Here is a tiny trained network, its code and every weight. The questions are about switching its units off for an input and a target symbol, where a switched-off unit gives its printed mean instead of its output.

import numpy as np


def w(rows, s, z=0):
    codes = np.array(rows[::2]) - 128.0
    scale = np.full(codes.shape[1], s)
    scale[-1] = z or s
    return codes * scale


def norm(h):
    return h / np.sqrt((h * h).mean(-1, keepdims=True) + 1e-5)


def f(y):
    return y / 2 * (1 + np.tanh(0.7978845608 * (y + 0.044715 * y**3)))


def softmax(a):
    e = np.exp(a - a.max(-1, keepdims=True))
    return e / e.sum(-1, keepdims=True)


def log_softmax(a):
    a = a - a.max(-1, keepdims=True)
    return a - np.log(np.exp(a).sum(-1, keepdims=True))


def net(x, mask):
    ids = ['αβγδεηθλμξπστφψ'.index(c) for c in x.split()]
    T = len(ids)
    res = E[ids] + P[:T]
    u = 0
    for l in range(2):
        r = norm(res)
        for j in range(2):
            rows = slice(2 * j, 2 * j + 2)
            q, k, v = (r @ M[l][rows].T for M in (Q, K, V))
            z = softmax(np.where(np.tri(T) > 0, q @ k.T / 2**0.5, -1e9)) @ v
            o = O[l][rows]
            res = res + np.where(mask[u + j], z, o[:, -1]) @ o[:, :-1]
        u += 2
        y = f(norm(res) @ A[l][:, :-1].T + A[l][:, -1])
        res = res + np.where(mask[u : u + 16], y, B[l][:, -1]) @ B[l][:, :-1]
        u += 16
    return log_softmax(norm(res)[-1] @ U[:, :-1].T + U[:, -1])


Q, K, V, O, A, B = {}, {}, {}, {}, {}, {}
E = w([
[53,103,95,102,145,146,185],'α',
[150,179,126,138,232,146,134],'β',
[214,167,133,109,160,103,135],'γ',
[145,143,155,54,136,150,111],'δ',
[121,121,110,88,236,132,153],'ε',
[91,116,125,132,183,132,156],'η',
[154,177,146,111,176,137,124],'θ',
[91,126,123,124,96,198,108],'λ',
[66,198,132,44,126,185,181],'μ',
[167,62,108,103,69,137,137],'ξ',
[188,137,187,125,146,136,113],'π',
[133,146,127,5,112,174,147],'σ',
[150,51,140,144,206,110,62],'τ',
[83,152,120,181,131,163,148],'φ',
[96,126,120,92,185,138,144],'ψ',
],0.016)
P = w([
[111,168,104,53,169,97,140],'0',
[142,3,87,198,180,193,109],'1',
[104,25,175,190,33,111,122],'2',
[88,165,83,135,163,109,90],'3',
[149,71,91,102,175,200,164],'4',
[93,41,200,180,62,112,114],'5',
[91,168,73,99,127,116,78],'6',
[161,116,116,112,143,216,151],'7',
[119,127,232,186,73,82,134],'8',
[89,171,43,131,124,107,82],'9',
[136,131,121,117,135,207,180],'10',
],0.012)
Q[0] = w([
[132,81,162,188,140,159,94],'L0H0',
[168,87,166,194,42,113,189],'L0H0',
[124,134,121,24,86,106,111],'L0H1',
[123,67,254,155,103,92,166],'L0H1',
],0.0078)
K[0] = w([
[154,165,225,55,141,157,63],'L0H0',
[197,105,236,114,108,237,131],'L0H0',
[99,120,102,176,132,115,104],'L0H1',
[131,36,177,155,152,125,253],'L0H1',
],0.0072)
V[0] = w([
[254,122,208,105,61,206,202],'L0H0',
[94,132,40,129,156,154,149],'L0H0',
[55,30,75,167,132,155,164],'L0H1',
[50,149,81,198,87,87,218],'L0H1',
],0.0046)
O[0] = w([
[89,49,157,88,253,139,133,99],'L0H0',
[191,134,120,146,110,177,105,152],'L0H0',
[173,95,136,179,101,89,178,105],'L0H1',
[201,185,45,141,165,120,184,3],'L0H1',
],0.0062,0.0028)
A[0] = w([
[113,137,149,65,150,250,207,140],'L0N0',
[55,137,184,110,123,95,104,133],'L0N1',
[129,146,84,96,137,2,148,114],'L0N2',
[61,103,141,119,149,169,73,31],'L0N3',
[81,160,124,128,123,112,154,40],'L0N4',
[141,126,111,163,137,73,166,14],'L0N5',
[102,123,70,174,143,196,208,191],'L0N6',
[24,181,99,181,122,124,75,69],'L0N7',
[130,58,114,146,154,157,141,90],'L0N8',
[188,80,89,215,151,115,96,109],'L0N9',
[111,70,236,89,196,63,191,105],'L0N10',
[99,133,78,80,109,137,83,97],'L0N11',
[149,107,166,200,173,195,129,158],'L0N12',
[116,161,123,196,101,189,213,38],'L0N13',
[53,118,153,162,34,110,227,3],'L0N14',
[141,115,119,113,54,86,91,65],'L0N15',
],0.0081,0.0042)
B[0] = w([
[149,73,169,178,47,166,57,246],'L0N0',
[183,109,99,115,65,52,137,165],'L0N1',
[139,107,203,124,115,20,76,125],'L0N2',
[153,176,75,84,148,130,82,146],'L0N3',
[88,175,125,77,99,55,111,115],'L0N4',
[138,125,74,71,52,56,95,109],'L0N5',
[213,153,152,118,136,175,76,218],'L0N6',
[169,99,191,44,141,71,114,170],'L0N7',
[111,110,177,98,62,173,119,169],'L0N8',
[125,181,53,119,142,254,167,152],'L0N9',
[136,134,103,193,86,117,98,253],'L0N10',
[159,158,110,177,167,99,98,146],'L0N11',
[150,106,173,146,44,113,185,241],'L0N12',
[191,101,182,142,147,64,94,149],'L0N13',
[104,196,190,138,98,123,78,146],'L0N14',
[120,107,133,201,151,57,117,120],'L0N15',
],0.0075,0.006)
Q[1] = w([
[112,109,153,109,113,133,203],'L1H0',
[171,151,70,121,92,152,76],'L1H0',
[161,176,101,159,254,114,95],'L1H1',
[62,71,103,83,96,147,148],'L1H1',
],0.0097)
K[1] = w([
[163,39,168,149,123,181,255],'L1H0',
[217,226,82,108,208,151,28],'L1H0',
[86,184,2,142,48,54,92],'L1H1',
[97,91,214,159,150,114,176],'L1H1',
],0.0061)
V[1] = w([
[78,170,53,122,213,242,60],'L1H0',
[162,129,253,185,106,237,123],'L1H0',
[101,171,173,31,80,226,93],'L1H1',
[59,56,150,201,174,133,148],'L1H1',
],0.0059)
O[1] = w([
[254,185,136,105,68,73,155,126],'L1H0',
[118,115,65,123,186,6,90,254],'L1H0',
[72,110,79,66,92,127,226,242],'L1H1',
[207,182,187,99,184,88,76,74],'L1H1',
],0.0095,0.0048)
A[1] = w([
[164,111,151,122,123,178,189,3],'L1N0',
[157,111,168,143,95,218,169,4],'L1N1',
[112,83,154,181,123,127,162,125],'L1N2',
[123,82,89,140,179,130,203,32],'L1N3',
[80,81,183,135,203,57,162,94],'L1N4',
[162,126,104,162,120,210,183,78],'L1N5',
[83,142,117,167,185,198,106,133],'L1N6',
[138,177,122,125,194,134,112,98],'L1N7',
[159,87,112,101,127,107,123,88],'L1N8',
[131,158,157,115,114,169,242,97],'L1N9',
[64,199,189,160,113,143,144,70],'L1N10',
[118,85,213,131,125,87,104,163],'L1N11',
[189,136,166,108,91,181,142,182],'L1N12',
[142,104,167,185,245,98,208,103],'L1N13',
[136,102,97,104,141,152,84,48],'L1N14',
[88,162,108,100,126,122,62,111],'L1N15',
],0.011,0.0051)
B[1] = w([
[125,88,95,50,74,121,64,145],'L1N0',
[129,49,132,69,124,163,63,199],'L1N1',
[152,210,125,143,160,125,133,204],'L1N2',
[94,101,136,134,64,165,42,126],'L1N3',
[95,87,172,164,129,1,76,195],'L1N4',
[84,89,114,125,105,174,61,184],'L1N5',
[122,142,169,118,19,83,153,129],'L1N6',
[65,98,99,136,86,76,73,119],'L1N7',
[130,216,132,75,83,131,75,142],'L1N8',
[97,40,164,127,126,118,121,145],'L1N9',
[98,156,166,174,43,155,53,121],'L1N10',
[140,153,84,159,142,135,187,242],'L1N11',
[136,108,194,152,153,165,160,254],'L1N12',
[55,39,163,67,66,131,80,149],'L1N13',
[109,182,115,99,71,118,92,126],'L1N14',
[119,132,96,113,202,127,83,154],'L1N15',
],0.0095,0.0068)
U = w([
[54,123,62,151,101,163,139,50],'α',
[190,185,137,112,160,93,204,168],'β',
[72,173,145,151,231,170,120,115],'γ',
[101,123,131,77,135,113,152,70],'δ',
[218,70,197,187,168,178,146,138],'ε',
[46,214,150,196,48,140,61,108],'η',
[110,144,134,97,138,124,177,94],'θ',
[153,107,84,111,86,68,158,111],'λ',
[94,110,82,100,128,123,205,93],'μ',
[121,95,182,156,202,11,41,254],'ξ',
[116,158,65,19,202,81,28,149],'π',
[102,100,90,91,132,120,178,75],'σ',
[152,191,151,193,163,130,101,70],'τ',
[128,169,2,195,169,181,152,117],'φ',
[97,27,157,81,89,172,10,69],'ψ',
],0.0092,0.0043)

Each question gives the input, a string of symbols that net reads in full, and the target symbol t.
The units are the heads (2 rows each of Q, K, V and O) and the neurons (one row each of A and B). Each row of codes is followed by its name. A weight is (code - 128) times the scale printed after its matrix; where a second scale follows, it is the last column's (O, A, B and U).
mask holds one flag per unit, layer by layer, with each layer's heads first. A switched-off unit (its flag False) gives its mean, the last column of its rows in O or B, instead of its output. The means were averaged over made-up inputs and are rounded, as every weight is.
A unit's drop is (log p(t) with every unit on - log p(t) with that unit switched off) / (log p(t) with every unit on - log p(t) with every unit switched off).
The circuit of an input: a set's keep is (log p(t) with only the set's units on - log p(t) with every unit switched off) / (log p(t) with every unit on - log p(t) with every unit switched off). Starting from the 12 units with the biggest drops (on a tie, the unit counted first), units are removed one at a time, each time the one whose removal leaves the highest keep (on an exact tie, the one counted first), for as long as the keep stays at least 0.8.
circuit, biggest first: the units of the circuit, biggest drop first
top k neurons: the k neurons with the biggest drops, biggest first
k most important neurons of layer l: the k neurons of layer l with the biggest drops, biggest first
which heads matter: for each layer, one digit per head in row order, 1 if its drop is at least 0.15 and else 0, layers parted by /
input β π η, target ξ: circuit, biggest first -> [L0N0 L1H1]
input π π π φ π γ η π α, target ξ: circuit, biggest first -> [L0H0 L1N4]
input π ψ π ε π φ φ ε θ β, target φ: top neuron -> [L0N12]
input π β π π η φ η, target π: circuit, biggest first -> [L1N15 L0N3]
input π π π λ, target π: which heads matter -> 00 / 00
input β π α ε, target β: which heads matter -> 10 / 10
input η π π σ π γ ψ φ φ η, target ψ: which heads matter -> 10 / 11
input γ π π η, target γ: top 4 neurons -> [L0N12 L0N7 L0N2 L0N6]
input π μ π μ σ π π φ π φ, target π: top 3 neurons -> [L0N7 L0N9 L1N15]
input π π β β α ξ π ψ π μ, target π: circuit, biggest first -> [L1N15 L0N7]
input ε π π π φ ε α, target π: which heads matter -> 01 / 00
input π α η π, target π: 2 most important neurons of layer 0 -> [L0N9 L0N3]
input φ π ε, target ξ: which heads matter -> 10 / 11
input π φ α η ψ π θ, target η: which heads matter -> 10 / 11
input π λ π ψ φ, target ψ: circuit, biggest first -> [L1N5]
input π φ π π φ π ψ η π π β, target ψ: which heads matter -> 00 / 00
input θ ε φ π π π β π η φ, target β: 2 most important neurons of layer 1 -> [L1N1 L1N5]
input β φ η π, target β: which heads matter -> 00 / 10
input π φ π η, target π: 2 most important neurons of layer 0 -> [L0N7 L0N12]
input φ β π, target ξ: top 2 neurons -> [L1N4 L0N0]
input π π γ, target ξ: 2 most important neurons of layer 0 -> [L0N0 L0N6]
input φ η π β π π β φ, target ε: circuit, biggest first -> [L0N13]
input φ π π ε ξ η λ, target ε: which heads matter -> 10 / 10
input β η π α π π φ π λ, target ξ: which heads matter -> 00 / 10
input β π ξ, target ξ: 2 most important neurons of layer 0 -> [L0N0 L0N12]
input π π α φ π ε ε, target φ: 2 most important neurons of layer 0 -> [L0N12 L0N11]
input β ψ γ λ η ξ π π δ, target ξ: circuit, biggest first -> [L1H0]
input π δ φ α, target π: 4 most important neurons of layer 0 -> [L0N7 L0N9 L0N13 L0N14]
